Below are the code and all the weights of a small trained network. Each question names an input and a target symbol and asks about switching units off, where a switched-off unit gives its printed mean instead of its output.

import numpy as np


def w(rows, s, z=0):
    codes = np.array(rows[::2]) - 128.0
    scale = np.full(codes.shape[1], s)
    scale[-1] = z or s
    return codes * scale


def norm(h):
    return h / np.sqrt((h * h).mean(-1, keepdims=True) + 1e-5)


def f(y):
    return y / 2 * (1 + np.tanh(0.7978845608 * (y + 0.044715 * y**3)))


def softmax(a):
    e = np.exp(a - a.max(-1, keepdims=True))
    return e / e.sum(-1, keepdims=True)


def log_softmax(a):
    a = a - a.max(-1, keepdims=True)
    return a - np.log(np.exp(a).sum(-1, keepdims=True))


def net(x, mask):
    ids = ['αβγδζηθλμξπτφψω'.index(c) for c in x.split()]
    T = len(ids)
    res = E[ids] + P[:T]
    q, k, v = (norm(res) @ M[0].T for M in (Q, K, V))
    z = softmax(np.where(np.tri(T) > 0, q @ k.T / 4**0.5, -1e9)) @ v
    res = res + np.where(mask[0], z, O[0][:, -1]) @ O[0][:, :-1]
    y = f(norm(res) @ A[0][:, :-1].T + A[0][:, -1])
    res = res + np.where(mask[1:17], y, B[0][:, -1]) @ B[0][:, :-1]
    return log_softmax(norm(res)[-1] @ U[:, :-1].T + U[:, -1])


Q, K, V, O, A, B = {}, {}, {}, {}, {}, {}
E = w([
[156,156,133,145],'α',
[118,133,67,122],'β',
[168,134,131,159],'γ',
[148,147,220,196],'δ',
[78,248,119,57],'ζ',
[131,64,116,148],'η',
[189,61,120,67],'θ',
[161,157,145,152],'λ',
[157,88,155,143],'μ',
[117,207,123,110],'ξ',
[50,132,83,127],'π',
[32,176,170,64],'τ',
[133,171,87,108],'φ',
[161,205,189,194],'ψ',
[201,93,80,174],'ω',
],0.012)
P = w([
[178,205,101,16],'0',
[3,222,49,220],'1',
[198,183,121,38],'2',
[28,150,40,215],'3',
[205,169,137,44],'4',
[36,109,44,218],'5',
[213,160,147,50],'6',
[40,73,42,225],'7',
],0.0044)
Q[0] = w([
[124,120,222,190],'H0',
[106,86,253,140],'H0',
[111,32,64,72],'H0',
[153,101,95,215],'H0',
],0.012)
K[0] = w([
[170,99,230,175],'H0',
[87,71,248,132],'H0',
[80,38,36,71],'H0',
[201,114,138,156],'H0',
],0.012)
V[0] = w([
[143,159,35,254],'H0',
[174,71,118,232],'H0',
[45,86,195,122],'H0',
[129,99,169,103],'H0',
],0.0047)
O[0] = w([
[118,252,23,124,131],'H0',
[13,241,137,145,5],'H0',
[67,72,171,35,113],'H0',
[100,101,179,133,96],'H0',
],0.0038,0.002)
A[0] = w([
[194,118,108,192,168],'N0',
[63,113,146,163,100],'N1',
[155,182,48,138,157],'N2',
[185,31,94,103,121],'N3',
[61,120,78,254,251],'N4',
[119,122,128,120,87],'N5',
[70,113,176,116,121],'N6',
[49,108,19,211,120],'N7',
[236,146,77,84,19],'N8',
[111,127,96,53,109],'N9',
[139,131,96,126,188],'N10',
[96,179,142,149,50],'N11',
[76,117,65,112,68],'N12',
[151,60,55,17,92],'N13',
[133,73,178,249,99],'N14',
[89,97,141,156,70],'N15',
],0.0079,0.002)
B[0] = w([
[68,151,162,209,172],'N0',
[190,94,93,110,158],'N1',
[117,44,132,148,204],'N2',
[154,248,69,95,134],'N3',
[154,212,37,72,254],'N4',
[154,122,122,135,119],'N5',
[204,110,132,195,176],'N6',
[104,202,158,177,224],'N7',
[173,80,154,56,170],'N8',
[105,99,71,185,173],'N9',
[109,112,120,143,148],'N10',
[144,155,78,153,156],'N11',
[89,101,164,138,154],'N12',
[81,133,118,176,176],'N13',
[33,10,122,138,178],'N14',
[166,99,104,96,125],'N15',
],0.011,0.0039)
U = w([
[83,243,66,140,248],'α',
[45,102,62,196,171],'β',
[100,9,60,167,133],'γ',
[175,137,88,75,6],'δ',
[166,198,194,176,17],'ζ',
[170,101,107,77,48],'η',
[227,113,93,169,208],'θ',
[174,121,132,119,105],'λ',
[166,52,87,97,86],'μ',
[189,212,170,71,67],'ξ',
[51,97,174,76,196],'π',
[196,99,159,140,115],'τ',
[101,144,98,8,31],'φ',
[182,131,151,129,50],'ψ',
[104,113,206,208,100],'ω',
],0.012,0.0022)

Each question gives the input, a string of symbols that net reads in full, and the target symbol t.
The units are the heads (4 rows each of Q, K, V and O) and the neurons (one row each of A and B). Each row of codes is followed by its name. A weight is (code - 128) times the scale printed after its matrix; where a second scale follows, it is the last column's (O, A, B and U).
mask holds one flag per unit, heads first, then neurons. A switched-off unit (its flag False) gives its mean, the last column of its rows in O or B, instead of its output. The means were averaged over made-up inputs and are rounded, as every weight is.
A unit's drop is (log p(t) with every unit on - log p(t) with that unit switched off) / (log p(t) with every unit on - log p(t) with every unit switched off).
The circuit of an input: a set's keep is (log p(t) with only the set's units on - log p(t) with every unit switched off) / (log p(t) with every unit on - log p(t) with every unit switched off). Starting from the 12 units with the biggest drops (on a tie, the unit counted first), units are removed one at a time, each time the one whose removal leaves the highest keep (on an exact tie, the one counted first), for as long as the keep stays at least 0.8.
circuit, biggest first: the units of the circuit, biggest drop first
unit that matters most: the unit with the biggest drop
k most important neurons: the k neurons with the biggest drops, biggest first
drop of u: that unit's drop, to one decimal
input ζ ζ τ τ τ α, target α: circuit, biggest first : (N4 N7)
input β τ τ τ τ, target π: 3 most important neurons : (N4 N7 N9)
input τ τ δ δ, target β: 2 most important neurons : (N14 N4)
input τ θ γ ζ ω β, target α: unit that matters most : N4
input τ α ζ δ τ μ τ ζ, target β: 3 most important neurons : (N2 N4 N9)
input ζ δ τ τ λ ζ, target β: 2 most important neurons : (N4 N2)
input θ τ τ μ τ α α τ, target γ: 2 most important neurons : (N6 N1)
input β ω η τ η τ ζ, target φ: 2 most important neurons : (N7 N4)
input ψ τ γ θ ζ α, target α: 2 most important neurons : (N4 N7)
input μ α λ τ β, target γ: drop of N6 : 0.1
input τ τ θ τ μ, target ξ: drop of N1 : 0.1
input φ τ ζ, target φ: drop of N7 : 0.2
input φ α λ ψ δ ψ δ μ, target α: drop of N7 : 0.3
input δ ζ τ μ, target α: circuit, biggest first : (N4)
